Below is a small trained network, with its code and all its weights. Each question gives an input and a target symbol and asks what happens when units are switched off, that is, made to give their printed mean instead of their output.

import numpy as np


def w(rows, s, z=0):
    codes = np.array(rows[::2]) - 128.0
    scale = np.full(codes.shape[1], s)
    scale[-1] = z or s
    return codes * scale


def norm(h):
    return h / np.sqrt((h * h).mean(-1, keepdims=True) + 1e-5)


def f(y):
    return np.maximum(y, 0)


def softmax(a):
    e = np.exp(a - a.max(-1, keepdims=True))
    return e / e.sum(-1, keepdims=True)


def log_softmax(a):
    a = a - a.max(-1, keepdims=True)
    return a - np.log(np.exp(a).sum(-1, keepdims=True))


def net(x, mask):
    ids = ['βγεζηθλμξπστφψ'.index(c) for c in x.split()]
    T = len(ids)
    res = E[ids] + P[:T]
    u = 0
    for l in range(3):
        r = norm(res)
        for j in range(2):
            rows = slice(2 * j, 2 * j + 2)
            q, k, v = (r @ M[l][rows].T for M in (Q, K, V))
            z = softmax(np.where(np.tri(T) > 0, q @ k.T / 2**0.5, -1e9)) @ v
            o = O[l][rows]
            res = res + np.where(mask[u + j], z, o[:, -1]) @ o[:, :-1]
        u += 2
        y = f(norm(res) @ A[l][:, :-1].T + A[l][:, -1])
        res = res + np.where(mask[u : u + 4], y, B[l][:, -1]) @ B[l][:, :-1]
        u += 4
    return log_softmax(norm(res)[-1] @ U[:, :-1].T + U[:, -1])


Q, K, V, O, A, B = {}, {}, {}, {}, {}, {}
E = w([
[104,144,74],'β',
[186,147,175],'γ',
[162,253,110],'ε',
[162,150,155],'ζ',
[98,103,92],'η',
[109,177,202],'θ',
[144,62,136],'λ',
[201,109,186],'μ',
[167,158,156],'ξ',
[99,82,108],'π',
[28,99,11],'σ',
[163,155,167],'τ',
[85,123,55],'φ',
[166,86,168],'ψ',
],0.022)
P = w([
[213,3,74],'0',
[136,58,129],'1',
[87,72,144],'2',
[80,102,166],'3',
[100,85,159],'4',
[86,95,169],'5',
],0.0048)
Q[0] = w([
[224,144,194],'L0H0',
[159,63,239],'L0H0',
[87,251,107],'L0H1',
[30,101,55],'L0H1',
],0.033)
K[0] = w([
[235,76,222],'L0H0',
[234,247,199],'L0H0',
[138,254,86],'L0H1',
[38,82,51],'L0H1',
],0.036)
V[0] = w([
[96,134,171],'L0H0',
[77,92,142],'L0H0',
[218,231,153],'L0H1',
[75,198,2],'L0H1',
],0.021)
O[0] = w([
[59,127,132,99],'L0H0',
[78,157,86,110],'L0H0',
[75,250,187,57],'L0H1',
[136,208,39,2],'L0H1',
],0.019,0.0063)
A[0] = w([
[107,74,227,170],'L0N0',
[126,2,107,108],'L0N1',
[139,96,61,252],'L0N2',
[110,94,153,141],'L0N3',
],0.035,0.004)
B[0] = w([
[78,23,237,232],'L0N0',
[4,18,86,251],'L0N1',
[123,41,78,194],'L0N2',
[121,106,145,169],'L0N3',
],0.033,0.026)
Q[1] = w([
[9,225,142],'L1H0',
[165,87,211],'L1H0',
[170,253,152],'L1H1',
[164,105,87],'L1H1',
],0.049)
K[1] = w([
[243,87,26],'L1H0',
[225,152,241],'L1H0',
[65,4,116],'L1H1',
[201,128,57],'L1H1',
],0.045)
V[1] = w([
[90,129,127],'L1H0',
[105,134,117],'L1H0',
[124,141,129],'L1H1',
[57,254,110],'L1H1',
],0.036)
O[1] = w([
[135,113,104,254],'L1H0',
[132,115,123,143],'L1H0',
[147,122,130,119],'L1H1',
[253,68,169,86],'L1H1',
],0.027,0.0057)
A[1] = w([
[179,176,21,4],'L1N0',
[138,253,102,87],'L1N1',
[69,156,65,105],'L1N2',
[128,125,125,32],'L1N3',
],0.026,0.004)
B[1] = w([
[153,82,254,161],'L1N0',
[40,133,51,211],'L1N1',
[121,50,114,255],'L1N2',
[122,121,137,128],'L1N3',
],0.027,0.0081)
Q[2] = w([
[159,183,144],'L2H0',
[120,243,122],'L2H0',
[214,138,168],'L2H1',
[40,252,209],'L2H1',
],0.046)
K[2] = w([
[88,54,102],'L2H0',
[76,2,134],'L2H0',
[16,226,77],'L2H1',
[174,97,245],'L2H1',
],0.044)
V[2] = w([
[147,132,117],'L2H0',
[253,23,154],'L2H0',
[19,192,145],'L2H1',
[74,173,154],'L2H1',
],0.049)
O[2] = w([
[151,97,123,85],'L2H0',
[156,4,164,26],'L2H0',
[88,223,98,253],'L2H1',
[88,184,109,172],'L2H1',
],0.048,0.023)
A[2] = w([
[95,158,132,120],'L2N0',
[79,146,167,17],'L2N1',
[133,126,42,254],'L2N2',
[131,254,131,145],'L2N3',
],0.079,0.0052)
B[2] = w([
[202,116,138,195],'L2N0',
[181,174,171,197],'L2N1',
[205,197,152,189],'L2N2',
[36,230,3,253],'L2N3',
],0.061,0.043)
U = w([
[123,171,159,105],'β',
[108,170,147,112],'γ',
[243,79,168,253],'ε',
[10,80,130,108],'ζ',
[136,145,124,103],'η',
[143,94,16,56],'θ',
[112,174,113,146],'λ',
[116,173,146,121],'μ',
[209,149,113,129],'ξ',
[197,146,81,138],'π',
[154,178,244,170],'σ',
[80,142,208,121],'τ',
[125,162,144,99],'φ',
[84,71,16,39],'ψ',
],0.012,0.0047)

Each question gives the input, a string of symbols that net reads in full, and the target symbol t.
The units are the heads (2 rows each of Q, K, V and O) and the neurons (one row each of A and B). Each row of codes is followed by its name. A weight is (code - 128) times the scale printed after its matrix; where a second scale follows, it is the last column's (O, A, B and U).
mask holds one flag per unit, layer by layer, with each layer's heads first. A switched-off unit (its flag False) gives its mean, the last column of its rows in O or B, instead of its output. The means were averaged over made-up inputs and are rounded, as every weight is.
A unit's drop is (log p(t) with every unit on - log p(t) with that unit switched off) / (log p(t) with every unit on - log p(t) with every unit switched off).
The circuit of an input: a set's keep is (log p(t) with only the set's units on - log p(t) with every unit switched off) / (log p(t) with every unit on - log p(t) with every unit switched off). Starting from the 12 units with the biggest drops (on a tie, the unit counted first), units are removed one at a time, each time the one whose removal leaves the highest keep (on an exact tie, the one counted first), for as long as the keep stays at least 0.8.
circuit, biggest first: the units of the circuit, biggest drop first
most important unit: the unit with the biggest drop
top k neurons: the k neurons with the biggest drops, biggest first
k most important neurons of layer l: the k neurons of layer l with the biggest drops, biggest first
which heads matter: for each layer, one digit per head in row order, 1 if its drop is at least 0.15 and else 0, layers parted by /
drop when u is switched off: that unit's drop, to one decimal
input ε π θ μ, target ε: circuit, biggest first : (L0H1; L1H1; L2N3; L0N0)
input β π λ μ η, target ψ: which heads matter : 01 / 01 / 01
input ε ξ ε ε, target ε: which heads matter : 01 / 01 / 11
input λ ε λ μ ε, target ζ: 2 most important neurons of layer 2 : (L2N0; L2N2)
input β λ τ ζ μ, target σ: most important neuron of layer 2 : (L2N3)
input μ ψ μ π, target ψ: top 2 neurons : (L0N1; L2N3)
input ε ψ λ π, target ε: top 2 neurons : (L2N3; L0N0)
input ε ε λ π ψ ε, target ε: which heads matter : 00 / 00 / 01
input ε λ θ, target ε: which heads matter : 01 / 01 / 01
input η β β π μ, target σ: top 2 neurons : (L0N0; L0N2)
input σ λ ψ η, target θ: 3 most important neurons of layer 2 : (L2N1; L2N3; L2N2)
input λ λ λ λ π, target ψ: 2 most important neurons of layer 0 : (L0N1; L0N0)
input η η λ, target ζ: drop when L2N3 is switched off : 0.2
input ε β η, target ε: most important unit : L0H1
input ε λ φ, target ε: drop when L1H1 is switched off : 0.8
input ε π τ, target ε: drop when L1H1 is switched off : 1.0
input φ λ λ, target ζ: 2 most important neurons of layer 2 : (L2N3; L2N0)
